In the rows, zero is written as 128.
Each row of numbers stands for one element and depends on some of the facts below. Use the named rows to name the rest.

There are 2 kinds of fact about the elements: punen, mikom.
punen: uses; mikom: refers to
bazu	punen	notror; breklodros	punen	nerodil; bronol	punen	miduk; bupin	punen	bipak; deston	punen	gumutus; deston	punen	solur
deston	punen	greras; dipu	punen	kivim; dradre	punen	kligrar; dradre	punen	fisti; dradre	punen	nono; draplir	punen	skaplur
draplir	punen	solodur; druklukun	punen	rilaso; duzes	punen	nerodil; duzes	punen	brisas; flofas	punen	fikon; flonar	punen	ribri
flonar	punen	dilisku; flonar	punen	skaplur; fludra	punen	bragrala; fotu	punen	nono; fotu	punen	kofigrar; gapir	punen	beral
gobres	punen	zuflabrik; gobres	punen	fuskam; gobres	punen	stufal; godribru	punen	virofil; grigestas	punen	stufal; grotri	punen	rilaso
grotri	punen	galim; gruba	punen	sabral; gruba	punen	drusas; gubuk	punen	vinu; gubuk	punen	beral; klebon	punen	klizun
klopi	punen	dader; klopi	punen	drafli; klufluplis	punen	toser; klufluplis	punen	safidrer; klufluplis	punen	toza; klutru	punen	skostekles
kodre	punen	nerodil; kodre	punen	drepefor; kodre	punen	gobrek; kopun	punen	somon; lififo	punen	fisti; maka	punen	drukler
nagum	punen	zizam; nagum	punen	fima; nevol	punen	druzefli; nevol	punen	stufal; plidrim	punen	flupu; plidrim	punen	drusas
pliklen	punen	bovor; puru	punen	sazeti; puste	punen	ribrel; raskon	punen	klugral; ratresur	punen	stufal; rebi	punen	siflavis
rebi	punen	poveflak; rebi	punen	fima; ribro	punen	treplil; risto	punen	feges; risto	punen	bruplan; risto	punen	sazeti
rodu	punen	stabesil; roskubes	punen	fibreklar; sarorok	punen	duru; skeskadrum	punen	vilin; skeskadrum	punen	klavuplun; skeskadrum	punen	sustudrun
skuris	punen	gitrir; stegim	punen	flupu; trasubri	punen	notror; tribon	punen	duklas; troklok	punen	skela; troklok	punen	meskun
trolum	punen	fikon; tukli	punen	maplir; tukli	punen	truza; vaklok	punen	todel; vaklok	punen	ribri; vaklok	punen	skostekles
vanen	punen	flupu; vanen	punen	sazeti; vanen	punen	beral; vanen	punen	fezefel; vanen	punen	fikon; vemekles	punen	zisin
vestor	punen	kleskor; vomudris	punen	toser; vomudris	punen	datus; vupir	punen	beral; vupir	punen	flagragos; zunor	punen	dilisku
balur	mikom	safidrer; balur	mikom	kleskor; bilak	mikom	nerodil; bilak	mikom	luman; bipak	mikom	virofil; bragrala	mikom	flerita
bragrala	mikom	kiston; breklodros	mikom	vustin; breklodros	mikom	klopi; breklodros	mikom	truza; broskos	mikom	vutre; dader	mikom	risto
dazol	mikom	tabral; detuvi	mikom	klugral; detuvi	mikom	gobres; detuvi	mikom	fikon; drafli	mikom	ratresur; drafli	mikom	datus
drafli	mikom	mitem; drepefor	mikom	klolafo; drepefor	mikom	dipu; druklukun	mikom	tabral; druklukun	mikom	gapir; druklukun	mikom	safidrer
drusas	mikom	fuzum; druzefli	mikom	puste; druzefli	mikom	zuzok; druzefli	mikom	tukli; duklas	mikom	stoklo; duru	mikom	drukler
fezefel	mikom	vilin; fezefel	mikom	klugral; fezefel	mikom	duzes; fezefel	mikom	plimem; fezefel	mikom	gobres; flipuskim	mikom	trolum
flipuskim	mikom	fuskam; flipuskim	mikom	greras; flupu	mikom	vomudris; geflo	mikom	gruba; geflo	mikom	zuzok; geflo	mikom	tukli
gini	mikom	treplil; gitrir	mikom	bronol; grotri	mikom	gubuk; grusom	mikom	klopi; grusom	mikom	fuzum; grusom	mikom	sazeti
grusom	mikom	poplu; kilun	mikom	klugral; kilun	mikom	flavuru; kiragom	mikom	brisas; kiragom	mikom	kligrar; kiragom	mikom	ribrel
kiragom	mikom	rodu; kiragom	mikom	drukler; kiragom	mikom	maka; kiragom	mikom	tukli; klizun	mikom	poplu; klizun	mikom	bubru
ladras	mikom	stezuk; mastek	mikom	teskim; mezo	mikom	stabesil; mezo	mikom	sarorok; miduk	mikom	stoklo; miduk	mikom	tukli
mozus	mikom	bupin; musto	mikom	rire; musto	mikom	toza; nagum	mikom	vilin; nagum	mikom	kleskor; niri	mikom	klebon
nogran	mikom	maplir; nono	mikom	flerita; nono	mikom	kopun; nono	mikom	tute; nono	mikom	drigra; nopotrek	mikom	vuver
nopotrek	mikom	stagrokle; notror	mikom	somon; paron	mikom	kofor; paron	mikom	bazu; plitun	mikom	rire; plitun	mikom	lifas
plitun	mikom	kodre; plitun	mikom	fikon; plorin	mikom	bubru; plorin	mikom	dipu; pones	mikom	flizam; pones	mikom	dilisku
ratil	mikom	klobrise; ratil	mikom	sabral; roskubes	mikom	ralis; roskubes	mikom	pestan; sibrok	mikom	klobrise; sibrok	mikom	galim
skaplur	mikom	brisas; skaskem	mikom	stetro; solodur	mikom	luman; solodur	mikom	lifas; storinum	mikom	bubru; storinum	mikom	truza
tisik	mikom	klopi; tisik	mikom	skilo; todel	mikom	maplir; toros	mikom	kofor; toskal	mikom	maka; trasubri	mikom	vukadel
trasubri	mikom	skostekles; trasubri	mikom	plaplo; tribon	mikom	sarorok; troklor	mikom	mufem; vaklok	mikom	galim; vaklok	mikom	sarorok
vebra	mikom	rilaso; vebra	mikom	datus; vebra	mikom	fikon; vovol	mikom	stagrokle; vupir	mikom	ralis; vupir	mikom	lifas
vupir	mikom	flavuru; vupir	mikom	mitem; zisin	mikom	dradre; zuplapum	mikom	tubrem; zuplapum	mikom	flavuru

Some rows with their names:
bovor: [101 123 120 141 126 113  97 149 120 179 114 127 144 120 117 122 140  92
 138 109 105 133 104 136 125 108 139 156]
tisik: [191 130 131 148 130 131 141 120 148 148 117 113 129 129 132 144 115 135
 149 149 140  98 101 143 106  76  80 114]
druklukun: [118 176 107 138 137 125 143 121 137 112 138 123 101 130 119 171 120 199
 119  91 140 134  92 151 155 115 102 126]
gobrek: [ 71 120 121 116 126 131 120 117 127 143 131 122  98 136 109 130 140  98
 130 128 107 109 151 126 122 109 118 127]
bipak: [125 135 109 115 126 131 117 122 126 151 134 133 119 129 122 137 150 101
 138 140 113 119 122 141 139 109  72 109]
grotri: [158 154 115 121 120 134 153 115 135 117 134 121 126 120 125 139 119 166
 144 137 133 141 124 147 132 134 114 119]
zisin: [ 91 130 110 125 125 125 112 120 119 144 131 125 135 125 131 146 138  96
 138 142 123 117 120 136 131 120 104 121]
bubru: [194 116 158 157 145 129 136 124 134 117 110 121 130 141 126  97 112 101
 133 124 147 112 130 157 108  91 100 123]
klufluplis: [197 155 118 128 131 122 138 120 125 103 131 132 171 122 136 120 129 164
 134 127 145 154 111 156 131 154  96 111]
puste: [166  89 117 114 130 151 117 145 129 104 124 113 137 113 115 129 107 116
 127  80 155 177 151 167 125 128 115  61]
skela: [ 79 136 132 123 129 118 108 134 119 134 127 135 149 134 134 131 138 105
 128 143 116 110 122 113 127 125 126 136]
draplir: [134 143 125 131 124 135 147 117 124 108 130 117 128 121 128 132 107 148
 137 127 138 145 129 148 127 140 139 131]
brisas: [ 68  80 135  87 137 144  91 160 137 129 123 123 117 139 105 121 128  85
 113  94 112 129 181 112 116 106 119  71]
breklodros: [200 128 128 146 127 145 174 106 161 155 119  96  86 127 111 146 100 167
 158 136 132  99 121 149  97  64  83 108]
ribro: [142 121 125 160 113 113 130 144 126 150 109 111 148 103 115 127 116 144
 150  89 132 161 101 155 114 123 212 167]
toser: [141 134 114 123 137 112 101 121 113 124 128 142 178 131 139 124 156 101
 127 136 134 129 108 142 130 142  70 105]
sarorok: [215 163 173 125 129 149 148 134 116 119 100 128 134 124 127 114 148 161
  99 144 130 165 147 122 142 169 121 194]
poveflak: [137 133 127 116 120 126 118 145 135 156 130 145  92 135 116 121 161  98
 136 130 108 115 134 131 147  95 108 129]

Which element is each row?
No name comes twice in this set of rows, the named rows included.
[132  90 159 101 126 141 111 186 144  81 118 129 141 126 125 120 106 138
 119  88 154 159 172 117 121 117 196  87]	tukli
[151  93 163 160 135 121 117 136 132 125 109 126 123 143 135 115 130  72
 135 136 155  89 127 139 106  74 130 134]	truza
[155 143 126 145 120 122 134 146 132 159 114 118 137 111 113 118 115 153
 146 100 116 157 107 149 128 122 164 162]	pliklen
[153 137 156 125 131 147 134 113 108 122 105 122 128 127 123 128 152 121
  97 145 130 149 156 126 129 167 108 171]	klobrise
[ 79 155 113 146 140 118 123 130 131 130 136 128 100 136 123 170 128 170
 105  83 133 121  89 130 153 110 115 138]	balur
[ 29 202 133  82 160 155 162 145 116 141 127 143  93 116 139  93  53 112
 111 164 147 148 109 115 112 150 127 190]	kopun
[171 116 156 162 147 171 155 113 125 117 115  97  79 132 127 106  62  79
 134 124 153 127 142 182 119  93  92 128]	klopi

The same elements again, as new rows of numbers:
Some rows with their names:
fludra: [134 134 122 127 109 128  96 173 133 132  71 143 133 122 114 120 135 116
 109 149  94 127 134 135 159 133 137 144 121 152 127]
kodre: [137 132  85 134 111 124 120 138 132 131  63 182 128 124 109 134 129  56
 105 128  99 121 144 152 169 125 136 153 110 165 124]
nerodil: [126 135  75 137 117 144 119 151 130 123  66 156 127 119 108 123 119  89
  94 140 132 128 150 148 167 130 130 158  93 159 127]
miduk: [125  97 139 146 118 142  99 172 122 156  75 138 132 112 114 132 128 139
 105 136 143 145 132 169 145 141 126 159  95 153 136]
rire: [131 116 110 135 109 133 118 147 131 113  85 150 122 124 140 119 127  91
 120 142 134 148 139 109 151 129 131 172 105 168 129]
flipuskim: [127 140 127 126 118 133 102 179 131 144  64 123 127 112 111 103 137 145
 100 131 156 133 134 115 155 137 130 157 104 152 138]
fuskam: [121 127 110 135 116 145 107 177 135 116  80 120 130 120 119 112 125 134
 105 167 136 136 140 121 157 136 134 154 111 152 127]
tribon: [146 139 111 122 100 106  88 185 132 139  80 143 139 120 107 120 137 112
 114 122  94 170 142 137 167 125 131 155 127 166 140]
gini: [128 136 121 131 116 137 102 173 131 134  71 126 129 114 116 108 133 134
 103 140 146 136 136 119 156 138 130 159 104 153 134]
fima: [128 131 116 133 114 140 102 171 132 124  77 128 129 117 120 110 128 128
 106 151 135 137 137 127 158 136 130 158 106 152 131]
drukler: [120  89 122 156 118 157 101 168 123 125  92 138 134 122 126 140 114 129
 110 170 121 147 140 176 147 139 130 156  99 149 122]
fotu: [134 130 124 126 106 126  94 173 134 131  71 143 132 124 115 120 134 114
 110 153  90 127 133 139 160 132 136 144 124 151 128]
tabral: [132 136 122 163 134 148 107 146 136  99  88 123 131 114 133 112 134 119
 115 176 166 123 141 137 171 138 137 166 114 143 119]
klolafo: [121 146 100 139 101 149  98 146 134 106  75 132 133 114 125 116 119 119
 100 156 142 146 132 128 154 136 132 169 104 158 134]
toza: [130 120 112 133 110 134 114 156 131 118  83 145 123 122 134 116 128 101
 116 143 136 146 138 113 152 131 130 168 105 164 131]
vustin: [119 156  94 140  91 152  94 131 136 100  72 134 134 111 126 118 116 113
  97 151 148 153 128 131 152 136 133 176 102 163 139]
fisti: [128 125 117 132 112 139 100 170 132 122  77 128 128 118 121 111 129 127
 107 153 133 137 136 129 158 135 130 158 108 151 132]
sustudrun: [127 132 115 134 114 141 103 169 131 124  77 128 129 116 121 110 128 128
 105 150 137 138 138 123 157 137 131 160 105 152 131]

Name these rows:
No name comes twice in this set of rows, the named rows included.
[133 124 119 126 105 131  93 176 136 120  75 141 132 128 118 121 130 113
 112 167  82 125 134 143 162 130 138 140 128 148 123]	dradre
[126  95 148 147 120 137  98 172 119 174  70 139 132 107 109 133 133 143
 103 121 155 146 129 173 141 143 124 162  91 154 141]	kiragom
[120 152  96 141  95 151  96 135 135 101  73 134 134 112 127 118 117 114
  98 152 146 151 129 130 153 136 133 174 102 162 137]	skilo
[128  98 130 146 111 140  95 172 126 138  82 152 137 126 117 146 123 118
 112 164  83 136 135 180 150 135 136 142 115 150 120]	puste
[126 106 132 144 118 143 100 172 124 147  77 135 131 114 116 127 127 135
 106 143 140 144 134 159 148 140 127 159  98 153 134]	duklas
[120  92 120 155 118 156 102 168 124 125  92 137 134 121 126 138 114 131
 109 170 124 146 141 172 147 138 130 157  98 150 122]	zuzok
[130 158 131 129 104 111 120  89 138 120 102 160 126 119 141 129 126  57
 135 146 200 135 153 106 126 138 138 172  86 187 114]	fikon
[141 125 135 140 117 117 117 137 131 140  71 152 121 110 134 111 148  88
 119 109 175 142 130 108 154 134 128 183 104 168 142]	kilun
[136 105 126 120  97 119  85 170 140 125  72 138 128 129 117 122 137 113
 114 166  86 125 129 157 160 130 134 141 133 149 129]	flonar
[142 143  92 157 129 129 117 121 134 122  65 174 132 117 110 133 138  56
 107 142 125 106 145 172 184 130 139 157 113 153 119]	duzes
[128 117 108 132 107 135 115 157 131 114  84 147 123 125 136 118 123  99
 116 144 130 148 139 111 150 130 131 168 105 166 129]	luman
[127 183  74 134  94 134  94 122 136 141  32 167 140 103  82 129 128  84
  74 110 127 122 128 177 171 133 135 157 101 161 145]	breklodros
[135 116 125 121 101 122  89 171 138 128  72 140 129 127 116 121 136 114
 113 162  89 126 131 148 159 131 135 143 129 150 128]	zunor
[133 115 111 143 112 133 120 139 132 107  89 154 122 123 146 120 128  81
 123 144 141 147 139 111 153 130 132 177 107 167 127]	flavuru
[127  91 132 149 112 142  95 172 124 141  84 154 137 126 117 150 121 119
 113 164  82 137 135 188 148 136 136 142 114 149 120]	rodu

The same elements again, as new rows of numbers:
Known rows:
nerodil: [190  85 138 157  96 187 160 121 149 111 167  85  97 110]
sazeti: [150 110 173  93 145 170 113  53 107 141 185 122  77 115]
risto: [101  98 121  89 129 103 140 114  80 146 153 138 134 177]
ribrel: [153 115 118 117 123  98  71  74 125 117  87  45 138  75]
bupin: [101 139 114 119 125 136 150 128 106 138 129 122 135 130]
bipak: [136 114 139 138 135 136 144 150 137 110 109 131 137 115]
trolum: [112  83 127  94 132 104 162 108  85 138 156 124 136 163]
zuflabrik: [142  77 111 169 143 144 128 137 135 177 128 131 102  88]
flagragos: [147  79 143 111 137 110 151 111 118 118 144 123 120 142]
vupir: [117  78 153 138 116  78  89 135 164 144 147 216 160 245]
deston: [ 89 142 117 120 125 130 125 149 106 137 112 144 143 153]
druklukun: [100 166 128 177 142  86  81 195 116  79 133 120 119 182]
raskon: [105 133 121 122 127 134 132 143 113 132 116 137 140 137]
klobrise: [220 175 100  92 131 149 166 117 122 156 116 113 106 159]
bazu: [ 95 135 114 120 125 135 162 128 103 139 126 120 143 129]
gitrir: [135 112 139 138 134 137 145 149 137 110 109 131 138 117]
pones: [123 112 138 137 133 133 131 166 126 113 102 148 150 135]
solodur: [159 129 158 154 112  73 132 157 191 152 146 189 166 115]

Rows to name:
No name comes twice in this set of rows, the named rows included.
[127 178 116 175 128  95 140  99 154 102 186  68  88 144]	vilin
[101 114 136 137 132 132 125 181 116 117  92 161 165 149]	trasubri
[160  65 117 182 148 146 137 129 149 175 131 119  92  67]	stufal
[127 129 120 124 129 143 179 104 123 126 136  90 122  97]	maplir
[144 111 179 109 145 170  92 102 120 127 150 149 100 123]	drusas
[109  90 131  94 132 101 128 127  89 135 143 148 134 183]	plidrim
[124 123 124 129 131 144 182 113 123 122 126  97 131  99]	greras
[130 162 116 166 117 103 148  78 172 127 190  90 102 148]	klugral
[118 161 128 108 122  75 133 174 100 159 140 162 161  99]	draplir
[103 181 146 109 132 206 100  79 101 161 163 130  92  94]	poplu
[127 113 149 172 114 112 105 147 194 131 124 190 156 187]	plitun

The same elements again, as new rows of numbers:
Some rows with their names:
klugral: [ 54 105 143 131 109 150 116  99 104 125 122 171  96 134]
stetro: [123 128 139 131 129 126 108 136 135 138 124 128 128 117]
fuskam: [104 124 123 164 129 135 121 132 133 145  94 138 133 116]
sustudrun: [111 143 118 153 127 145 103 143 103 132 108 132 136 113]
vanen: [138 133 135  94 137 120  99 135 143 140 128 131 123 109]
gapir: [140 122 142  92 127 127  98 139 153 135 123 106 129 100]
flavuru: [108 104 132 112 128 158 113  99  96 148 135 184  89 131]
kivim: [133 100  80 180 114 144 110 166 142 159 123 159 142 119]
fibreklar: [ 96 130 143 158 120 122 107 100 136 129 113 142 155 117]
nogran: [155 233 173 123  59 135 231 151 140 222 149 152 181 154]
rirurem: [124 129 138 131 132 125 105 134 133 139 124 131 126 117]
niri: [141 125 114 116 118 134 171 118 125 111 138 112 135 146]
gruba: [137 138 129 100 148 102 108 136 138 137 140 139 119  91]
breklodros: [126 159  90  92 148 114 142 123 158 110 166  81 108 199]
sarorok: [183  90 118  78 150  28  89 174  66 115  60 164 191 196]
troklok: [144 111 162 121 137 113 113 133 164 140 136 139 109 121]
dader: [147 108 149 173 103 140 166 109 128  89 170 124 140 161]
duzes: [103 120 143  92 131 107  93 144 126 149 146 116 103 130]

Rows to name:
No name comes twice in this set of rows, the named rows included.
[228  64 110  96 146  35 150 110  68 108  98 148 223 224]	tribon
[128  78 113  79  85 133 172 120 175 105 133  40 160 123]	druklukun
[142 146  97 123 134 139 160 113 150 103 140  98 130 169]	tisik
[158 101 147 136 159 117 123 169 141 180 125 115  72 133]	ribro
[115 115 120 105 124 104  94 150 144 156 150 129 121 127]	rebi
[111 124 155 174 120 128 123 153 157 103 124 164 115 109]	ribrel
[115 104 104 115  98 188 171  94  87  92 131 144 119 139]	fezefel
[ 98 161  91 144 128 131 150 126 117  96 147 107 120 190]	drepefor
[183  96 120 100 131  59 164 160  78  63  74 160 181 213]	mezo
[138 117 158 123 142  94 122 149 178 121 149 159  99  99]	puste

